Group and class of each row
[ 12  -8  -1  -5   3  -4  -6  -3   5  -8 -18 -10   3   5   3  -1  -2  68
   7   8   2   8   4  13 -14   6   8 -12  -7]	Z919 > Z960
[ -8 -15   1  -4  10  -6  -2  10   3  -4 -18  -1   5   8  -2   0 -11  54
   3   8   2  -2   3   3 -11   5   6  -3  -1]	Z919 > z277
[  7 -21  -5  -2   2   2  -7   4   6  -8  78   0   3   3   3   2   0  34
   6  11   0   2 -10  12  -6  15   4 -11 -11]	Z919 > Z960
[  9 -11   5   2   2   4  -8   1   6  -9  -6  -1   7   9   7   0  -4  57
  -2   5   5   0  -7  11 -10   7   3 -11 -12]	Z919 > Z960
[  6 -16 -13  -4   7   1  -7   0   6  -4 -12 -10   9   7   2   5 -10  20
   0   2  -1   4   1   4 -12  -1   5  -6  -6]	Z919 > z277
[ 12 -11   1  -3  10  14  -2  -7   0  -5   6  -4   8   7   1  -1  -1  72
  -4   1   4   1  -7  15  -9  22  10 -17  -7]	Z919 > z406
[  7  -1  -3  -5 -12  11   3 -16   1   1  20   3  -1  -2   5   4  10  -3
  -7   4   8   7   0  17  -2   6   4  -9   6]	z28 > z503
[ -1 -14  -8  -3   0   8  -5   2  10  -8   1 -11   3   6   4   9 -11  28
   0   7  15  -6   2  15 -18   3   5  -3  -5]	Z919 > z277
[ 15 -10  -8  -7   6  19  -2  -6   3  -4  -7  -3   5   5   1   4  -1  46
  -6  -3   4   7   3  21 -14  12   0 -17  -7]	Z919 > z406
[  6  -1  -9  -6  -8   7   0 -12   8   4   8  -2   0  -1   6   7   8 -21
  -7  12  10  14   3  10   8   5   2  -8  12]	z28 > z310
[ -6  -6 -10 -12  -4   8   4 -20   7   0  20  19   1   0   5  17   8 -43
 -12  -6  11  12  -7   9  -6  14   2  -7   5]	z28 > z503
[  6 -10  -5  -9 -14   8   0 -15   5  -4  20  -4  -2  -5   7  11  -2 -24
 -14   2   1   7   9  17  -1  12   0  -3  20]	z28 > z310
[  2   4 -10  -4 -10 -11   0 -17   2  -1  28   2  -3  -6   6   9   2 -38
   4  -6   4   3  -1   8  -8   7   8 -12  15]	z28 > z310
[ -6  -7  -9 -12 -21  12  -2  -8  12  -5   0   4 -13  -6   8  13   7 -11
  -9   1   6  11  -1  23  -8   4   2  -8  21]	z28 > Z649
[  5  10  -4  -9 -14   6  -1 -17   9  -5  17   5  -4  -4   4   3   8  23
  -9  -6   5  13  -6  17  -8  17   2 -15  20]	z28 > Z649
[  6  -6  -8  -2   9 -19  -1   5   2  -5 -17   8  -4  10   1  -1  -4  58
   4  -5   2  -3  -6  -6  -9  10   1 -17  -6]	Z919 > z406
[ -8  -2  -4  -8 -13   4  -3 -11   7  -6   9   6  -4  -8   3  10   8  -5
  -2   0   5   1  -3  16  -7  17   4  -9  15]	z28 > z310
[ -7  -7   1  -4  11  -6  -6   5   1 -11 -27   3   8   9  -1  -5  -6  57
  -1  14   7  -6   7   1 -18   9   5   2  -7]	Z919 > z277
[ 12   0   2  -4  -9  -3  -1 -17   7  -3  14   9   3   0   8  -1   7 -31
  -6  -4   2  14  12   9   6  10   5  -4   6]	z28 > z310
[ 13  -7  -1  -4   1   9  -5  -2   1 -10 -12   0   7   8   0  -4   1  72
  -8  17   0   2   6  10 -15  10   5  -4  -5]	Z919 > z277
[ 18  -4  -6  -7 -15   9  -3 -21   7   7  18   2   2  -4  12  10  10   5
  -7   6   6  11  -2  22  -4  18   3 -14  14]	z28 > Z649
[ 10   5  -1   1  -6   9  -9 -12  10  -9  -3  -2  -4  -4   5   3  12  -2
   0   3  14  17  -8  16  -6   8   4  -8  16]	z28 > Z649
[  9 -13  -1  -4   4  24  -1   0   8  -6 -28   3   3   5   7  -5  -7  44
  -1   2  -1  16   1 -10  -3   7   3 -12   0]	Z919 > z406
[ 12 -14   1  -1  11   0  -8   1   1  -7 -23   9   9   3   5  -2  -3  59
   2   5   0  -1   4   6 -12   9   4  -8 -11]	Z919 > Z960
[ 16 -12  -9  -8 -20  13   3 -16   6  -3  -6  14 -11  -4   6  12  11 -21
  -5   3  -1  14  -1  20   8  14  -1 -10   9]	z28 > Z649
[ -1  -4 -12  -9  -9   9   1 -19   5  -3  13   9  -1  -2  -2   3  10  -9
  -3   0  -2   7   3   9 -17  12   7   1   9]	z28 > z503
[ -6 -13  -9  -9 -12   8   5  -8   4  -3   5   8  -4  -9   6   9  10 -21
   1   0   5   8   6  13  -7   8   6  -8   5]	z28 > z503
[  5 -16   1  -2  15  -9  -7   0   2  -2  -7 -11   7   8   4   1 -11  38
  -4  -6  -3   2   5   0  -3   7  13 -12  -5]	Z919 > z277
[  8  -2  -2  -2  -7   5   6 -16   4  -1  37  -3   5   0   2  12  20 -31
 -12 -10   7   6  -8  14  -5   9   5  -8   8]	z28 > z503
[ -7 -14   5  -4   8   9  -8   3   7  -5 -13 -10   6   9   1   2  -9  49
  -5   0  -3   2   4   9 -13   1  -3 -16   1]	Z919 > z277
[  9   2  -1  -2  -1  11  -3   4   1  -3  -6  -3   3   3   1  -1  -7  66
  -7   4   1  -4  -5  14 -13   5  -1 -12  -2]	Z919 > z406
[ -7 -18   7  -3  -3  -1  -3   2   7 -16  -9  -3  -1   3   3   5  -9  60
   2  11  -4  -4   3  14 -20   1   5 -12   2]	Z919 > Z960
[ -3 -13 -10 -11  -9   6   1 -10   5  -5   6  13  -3   2   3   5   7 -37
   7  -3   5   7  -5  13  -5  11   4   3   6]	z28 > z503
[  2 -12   1  -2  11  -1   4  -4   6  -7  -5  -4  15   8   3  -1  -7  29
   3   7   4  -2   1   5 -20  -1   6  -5  -8]	Z919 > z277
[  0 -21  -7  -7 -12  10   3 -11   6   4  16   7   1  -8   4  12  13 -31
  -4  13   2   1   4  12  -5  14   6   1   4]	z28 > z503
[ 19 -13   1   2  16   8  -2  -3  -1   3   1  -9  10   7   1   1  -5  36
   2   2  14   0  -3   7  -2   7   0 -10 -21]	Z919 > z406
[ -5  -5  -3  -3  -6   5  -4 -13   3  -1  19   2  -6  -9   1   4  11 -26
  -7  -2  11   5  -7  12   0  11   2  -5  10]	z28 > z503
[ -5 -12  -9  -9  -9  -2  -1 -22  12  -8   5  12   0  -2   4  10  10 -24
  -6   7   8  21  11  11  -3   3   5  -3  22]	z28 > z310
[ 20  -1  -6  -5 -10   8   8 -20   6  -6   5   4   1   2  -2   3   7   2
  -6   0   4   5  -4  18  -8  18  -5  -5  13]	z28 > z503
[  0 -10  -6  -3   7   3  -6   0   9  -9 -13   2  10   8   0   0  -8  64
   0   9   3   2  23   0 -19   5   6  -4  -2]	Z919 > z277
[ -4 -25  12  -4  13   8  -1   1   4   1   0  -9  -3   8   2   1  -6  39
  -5   8   9   7   0  10 -12   1   4 -10 -15]	Z919 > Z960
[ -3 -21 -10  -4  -5   1   3  -8  -4  -4  -5  13  -2  -2   5  13   7  -9
  -2  13  -3   5   6  10  -5  13   7  -3   3]	z28 > z503
[  1 -10   3   1  15  11   0   6   8   3 -20   3   2   8  -2  -2  -2  49
   5  -2   6   0 -11   3 -10  10   2 -13 -19]	Z919 > Z960

Group, then class
[ 15  -2   5   2   4 -14   6   8 -10  -5 -12 -24   4   6  -3  -6   2  10
   8   8 -11  13 -22 -14  -1   1   9   3   5]	Z451 > W
[-11  -6   9   6 -10   0   4   0  13  -5   6   8  -1  -3  -8   2   0  -7
   3   0   2   5   5   8  -6   0  -8  -2 -27]	Z662 > L
[  1   8   7  -6  -2   3  -5  -8 -14  10   4 -10   4  -9   1  -9 -10   3
  -5  -2  -5  -9   6  -2   8   1   0   5  13]	Z709 > N
[ 13   0   4   5 -12   2   5  -8  19   3   7  12   2  -1   0   6   6  -5
  11   2   0   9   1   6  15  -2  -7   4 -11]	Z662 > U
[ 29   2  14   8  -6   3   1  -1   6  -4  -2 -11   0  -2  -5 -16  11  -4
   1 -10   9  13   3  -4   2  -1   2   5   1]	Z709 > N
[ 15   1  -6  -4   5  -2   5  11  -5  -6  -8  -7  -4   1 -12   2  15 -16
   4   7  -4  12 -15   2 -35   4   6  11  -4]	Z451 > Q
[  5  -4   2  14  -1  12   7  -2  11   4   8   6   3   3   0   1   1  -4
   4   4  -1   8 -13  -1  -3  -1  -5   1 -10]	Z662 > U
[ -4  -2  -7   7  13   7   9   1  -3  -6  -6  10  -8   7   6   2   8  -7
   2  -3   4   2   1  12 -26  -2  -8   1  -9]	Z662 > U
[-9 -6 10  2 -8  2  4 -4 14 10 15  4 -1 -9  8 -2 -8 -3  0  5  8 -9 19 -8
 14  1 -6 -2 -8]	Z662 > L
[-11  -4   4  -2  -7   7   6   2   8  -3  -4   8  -2   1  -8  13  -1  -6
   4   0   5   5   9  -7  -2   3  -7   2 -18]	Z662 > L
[ 12   6   6  -6  -3  -1  -4   7  -9  -3  -5  -6   2 -11  -1 -16  -2   5
   0  -1   3   7  -3  -7  -2   2   9   3  16]	Z709 > G
[ 47  10  21   3   0  -5  -1   9  -1  -5  -7  -1  12  -4   3 -14   0   5
  11  14  -7  20 -12  -4  16   6   5  10  15]	Z709 > G
[ 24  10   5  -1  10 -10   3   0  -7   1  -2  -4  -5  -3   2 -12  -4   7
  -4   2   7  20  -2  -6  16  -3  12   6  24]	Z709 > G
[ 19   0   9   1 -21  -4   4  -2  11  -5   3   5   1  -1  -4 -10  -4   1
  15   1   3   1   3  -4   4  -1   2   8 -12]	Z662 > U
[  3  12   8 -11   2 -20   1   2 -10   0 -15 -13  10   4 -17   3   6   9
  -2  12   0   7 -11 -18   2  -1   8   9   1]	Z451 > Q
[ 17  -5   6 -20  -7  -6 -14  22 -13  -2 -12 -10  -8   7 -14 -15 -12   0
   3   7   5   2   1 -19 -19   4  20  15  -5]	Z709 > G
